Below are the code and all the weights of a small trained network. Each question names an input and a class and asks about switching units off, where a switched-off unit gives its printed mean instead of its output.

import numpy as np


def w(rows, s, z=0):
    codes = np.array(rows[::2]) - 128.0
    scale = np.full(codes.shape[1], s)
    scale[-1] = z or s
    return codes * scale


def f(y):
    return np.maximum(y, 0)


def log_softmax(a):
    a = a - a.max(-1, keepdims=True)
    return a - np.log(np.exp(a).sum(-1, keepdims=True))


def net(x, mask):
    res = np.array(x, float).reshape(1, 5) / 4 @ E
    y = f(res @ A[0][:, :-1].T + A[0][:, -1])
    res = res + np.where(mask, y, B[0][:, -1]) @ B[0][:, :-1]
    return log_softmax(res[-1] @ U[:, :-1].T + U[:, -1])


A, B = {}, {}
E = w([
[125,128,125],'x0',
[98,11,222],'x1',
[118,103,17],'x2',
[32,175,130],'x3',
[128,128,124],'x4',
],0.012)
A[0] = w([
[133,13,103,198],'neuron 1',
[92,67,146,223],'neuron 2',
[152,63,103,169],'neuron 3',
[49,110,135,163],'neuron 4',
[233,144,103,200],'neuron 5',
[154,140,81,83],'neuron 6',
[252,118,147,255],'neuron 7',
[201,195,9,240],'neuron 8',
[64,214,188,101],'neuron 9',
[90,77,222,122],'neuron 10',
[86,65,142,201],'neuron 11',
],0.013,0.004)
B[0] = w([
[77,109,255,185],'neuron 1',
[142,218,246,176],'neuron 2',
[58,66,248,162],'neuron 3',
[216,246,126,163],'neuron 4',
[174,51,110,189],'neuron 5',
[121,95,124,161],'neuron 6',
[238,53,181,198],'neuron 7',
[123,89,53,251],'neuron 8',
[50,171,57,181],'neuron 9',
[176,194,93,198],'neuron 10',
[112,216,226,174],'neuron 11',
],0.008,0.02)
U = w([
[247,158,126,252],'0',
[39,186,111,210],'1',
[207,167,192,61],'2',
[170,241,149,6],'3',
[151,67,110,54],'4',
[111,177,73,110],'5',
[72,95,204,146],'6',
[103,193,181,138],'7',
],0.012,0.0043)

Each question gives the input, the list of numbers given to net, and the class t.
The units are the neurons (one row each of A and B). Each row of codes is followed by its name. A weight is (code - 128) times the scale printed after its matrix; where a second scale follows, it is the last column's (A, B and U).
mask holds one flag per neuron, in row order. A switched-off neuron (its flag False) gives its mean, the last column of its row in B, instead of its output. The means were averaged over made-up inputs and are rounded, as every weight is.
A unit's drop is (log p(t) with every unit on - log p(t) with that unit switched off) / (log p(t) with every unit on - log p(t) with every unit switched off).
The circuit of an input: a set's keep is (log p(t) with only the set's units on - log p(t) with every unit switched off) / (log p(t) with every unit on - log p(t) with every unit switched off). Starting from all 11 units, units are removed one at a time, each time the one whose removal leaves the highest keep (on an exact tie, the one counted first), for as long as the keep stays at least 0.8.
circuit, biggest first: the units of the circuit, biggest drop first
most important unit: the unit with the biggest drop
top k neurons: the k neurons with the biggest drops, biggest first
input [2,-1,-7,-1,-3], class 0: circuit, biggest first -> (neuron 1; neuron 11)
input [4,-7,4,4,-3], class 5: circuit, biggest first -> (neuron 8)
input [-3,-7,-2,4,1], class 1: circuit, biggest first -> (neuron 7; neuron 9)
input [-5,-4,-2,3,-3], class 1: circuit, biggest first -> (neuron 7; neuron 9)
input [0,1,8,-5,1], class 6: top 2 neurons -> (neuron 1; neuron 3)
input [2,-4,-7,1,5], class 1: circuit, biggest first -> (neuron 9; neuron 4; neuron 2)
input [4,-6,-3,7,2], class 1: top 2 neurons -> (neuron 9; neuron 7)
input [8,-4,-4,1,-8], class 1: circuit, biggest first -> (neuron 7; neuron 9; neuron 4)
input [6,3,-1,8,-4], class 3: circuit, biggest first -> (neuron 4; neuron 10)
input [-7,8,-1,3,7], class 3: circuit, biggest first -> (neuron 10; neuron 4)
input [1,-2,-3,3,7], class 1: circuit, biggest first -> (neuron 7; neuron 9)
input [-3,-7,-1,2,3], class 1: top 3 neurons -> (neuron 7; neuron 10; neuron 4)
input [3,-1,4,1,-5], class 5: circuit, biggest first -> (neuron 7; neuron 2)
input [-5,-6,4,-8,2], class 4: most important unit -> neuron 8
input [-4,6,-2,8,5], class 3: top 2 neurons -> (neuron 4; neuron 10)
input [1,8,-1,-5,-2], class 2: top 2 neurons -> (neuron 10; neuron 2)
input [-4,4,6,2,-7], class 7: top 2 neurons -> (neuron 4; neuron 7)
input [7,6,5,7,1], class 7: top 2 neurons -> (neuron 1; neuron 7)
input [7,-8,3,6,3], class 5: top 2 neurons -> (neuron 8; neuron 1)
input [5,-1,5,3,-7], class 5: most important unit -> neuron 7
